Below are the code and all the weights of a small trained network. Each question names an input and a target symbol and asks about switching units off, where a switched-off unit gives its printed mean instead of its output.

import numpy as np


def w(rows, s, z=0):
    codes = np.array(rows[::2]) - 128.0
    scale = np.full(codes.shape[1], s)
    scale[-1] = z or s
    return codes * scale


def f(y):
    return np.maximum(y, 0)


def softmax(a):
    e = np.exp(a - a.max(-1, keepdims=True))
    return e / e.sum(-1, keepdims=True)


def log_softmax(a):
    a = a - a.max(-1, keepdims=True)
    return a - np.log(np.exp(a).sum(-1, keepdims=True))


def net(x, mask):
    ids = ['ΘΛΣΦαβγδεζημπτψω'.index(c) for c in x.split()]
    T = len(ids)
    res = E[ids] + P[:T]
    r = res
    for j in range(2):
        rows = slice(2 * j, 2 * j + 2)
        q, k, v = (r @ M[0][rows].T for M in (Q, K, V))
        z = softmax(np.where(np.tri(T) > 0, q @ k.T / 2**0.5, -1e9)) @ v
        o = O[0][rows]
        res = res + np.where(mask[j], z, o[:, -1]) @ o[:, :-1]
    y = f(res @ A[0][:, :-1].T + A[0][:, -1])
    res = res + np.where(mask[2:6], y, B[0][:, -1]) @ B[0][:, :-1]
    return log_softmax(res[-1] @ U[:, :-1].T + U[:, -1])


Q, K, V, O, A, B = {}, {}, {}, {}, {}, {}
E = w([
[46,169,129,142,211],'Θ',
[72,91,98,144,168],'Λ',
[123,90,76,144,55],'Σ',
[172,133,112,69,177],'Φ',
[106,127,136,159,148],'α',
[71,175,124,222,123],'β',
[45,135,34,180,117],'γ',
[173,109,139,77,126],'δ',
[62,114,82,128,175],'ε',
[140,113,142,147,125],'ζ',
[135,116,146,109,137],'η',
[98,82,93,116,195],'μ',
[155,77,79,87,107],'π',
[32,94,6,111,96],'τ',
[153,145,167,111,166],'ψ',
[136,94,56,77,123],'ω',
],0.016)
P = w([
[155,56,233,206,172],'0',
[59,53,115,40,113],'1',
[200,240,124,111,76],'2',
[34,64,100,19,90],'3',
[184,254,105,124,60],'4',
[6,80,99,11,101],'5',
[141,252,94,164,42],'6',
],0.011)
Q[0] = w([
[108,188,32,84,102],'h0',
[22,36,235,2,155],'h0',
[34,140,179,30,103],'h1',
[235,205,56,146,123],'h1',
],0.0071)
K[0] = w([
[119,118,189,181,97],'h0',
[164,42,185,156,184],'h0',
[169,20,127,254,170],'h1',
[38,174,79,156,126],'h1',
],0.0092)
V[0] = w([
[18,113,120,56,224],'h0',
[100,42,33,86,26],'h0',
[186,60,124,251,68],'h1',
[14,200,66,233,93],'h1',
],0.012)
O[0] = w([
[28,142,25,154,153,238],'h0',
[221,64,66,79,152,53],'h0',
[204,141,101,84,55,225],'h1',
[113,152,49,195,9,253],'h1',
],0.014,0.0034)
A[0] = w([
[246,234,147,201,103,105],'n0',
[239,136,166,157,181,94],'n1',
[116,159,122,98,139,1],'n2',
[168,191,141,206,153,102],'n3',
],0.011,0.0096)
B[0] = w([
[154,112,132,252,175,245],'n0',
[134,99,107,101,61,187],'n1',
[64,137,73,140,136,132],'n2',
[140,236,92,108,177,173],'n3',
],0.015,0.011)
U = w([
[80,108,129,153,120,1],'Θ',
[139,162,121,130,117,197],'Λ',
[185,166,119,93,87,106],'Σ',
[110,45,129,155,232,33],'Φ',
[140,189,164,102,62,166],'α',
[141,152,163,123,53,130],'β',
[161,146,61,102,111,83],'γ',
[190,149,155,92,188,104],'δ',
[93,64,113,142,126,76],'ε',
[188,248,162,76,77,109],'ζ',
[147,133,167,126,122,222],'η',
[127,175,87,102,169,189],'μ',
[166,125,107,90,138,164],'π',
[149,125,60,130,142,60],'τ',
[117,159,188,133,115,114],'ψ',
[159,56,111,135,191,182],'ω',
],0.011,0.0087)

Each question gives the input, a string of symbols that net reads in full, and the target symbol t.
The units are the heads (2 rows each of Q, K, V and O) and the neurons (one row each of A and B). Each row of codes is followed by its name. A weight is (code - 128) times the scale printed after its matrix; where a second scale follows, it is the last column's (O, A, B and U).
mask holds one flag per unit, heads first, then neurons. A switched-off unit (its flag False) gives its mean, the last column of its rows in O or B, instead of its output. The means were averaged over made-up inputs and are rounded, as every weight is.
A unit's drop is (log p(t) with every unit on - log p(t) with that unit switched off) / (log p(t) with every unit on - log p(t) with every unit switched off).
The circuit of an input: a set's keep is (log p(t) with only the set's units on - log p(t) with every unit switched off) / (log p(t) with every unit on - log p(t) with every unit switched off). Starting from all 6 units, units are removed one at a time, each time the one whose removal leaves the highest keep (on an exact tie, the one counted first), for as long as the keep stays at least 0.8.
circuit, biggest first: the units of the circuit, biggest drop first
unit that matters most: the unit with the biggest drop
top k neurons: the k neurons with the biggest drops, biggest first
input μ ψ α η, target μ: circuit, biggest first => (h0, h1)
input Σ Φ ω Θ, target Σ: top neuron => (n1)
input Σ Θ π Σ, target Σ: circuit, biggest first => (h1, h0)
input β γ ζ μ η γ, target β: circuit, biggest first => (h0, h1)
input α α ω Λ μ η, target α: circuit, biggest first => (h0, n0)
input μ ψ α δ γ ζ, target μ: top 2 neurons => (n0, n1)
input Σ Σ ζ γ π, target τ: circuit, biggest first => (h1, n0, h0)
input γ Σ Φ δ μ α, target γ: circuit, biggest first => (h1, h0)
input β π ζ ω π δ, target β: top 2 neurons => (n0, n3)
input ω μ γ μ Θ ζ, target ω: circuit, biggest first => (h1, h0)
input ζ Φ ψ π β ψ Φ, target Λ: circuit, biggest first => (n0, n3, h1, h0)
input π δ δ π ω, target π: circuit, biggest first => (h0, h1, n1)
input π γ η γ δ δ, target π: circuit, biggest first => (n1, h1, h0)
input β α Θ α, target β: circuit, biggest first => (h1, h0)
input Φ μ δ Σ, target Φ: unit that matters most => h1
input η δ γ η η, target τ: top 2 neurons => (n0, n3)
input Φ ζ β ψ ψ, target Λ: top 2 neurons => (n0, n3)
input π Σ δ Θ, target π: top 2 neurons => (n1, n0)
input Λ Θ Λ, target μ: top 2 neurons => (n0, n1)
input τ γ μ, target τ: top 2 neurons => (n1, n3)
input μ ω γ ω, target μ: unit that matters most => h0
input ω ζ β μ Λ γ ζ, target τ: top 2 neurons => (n0, n3)
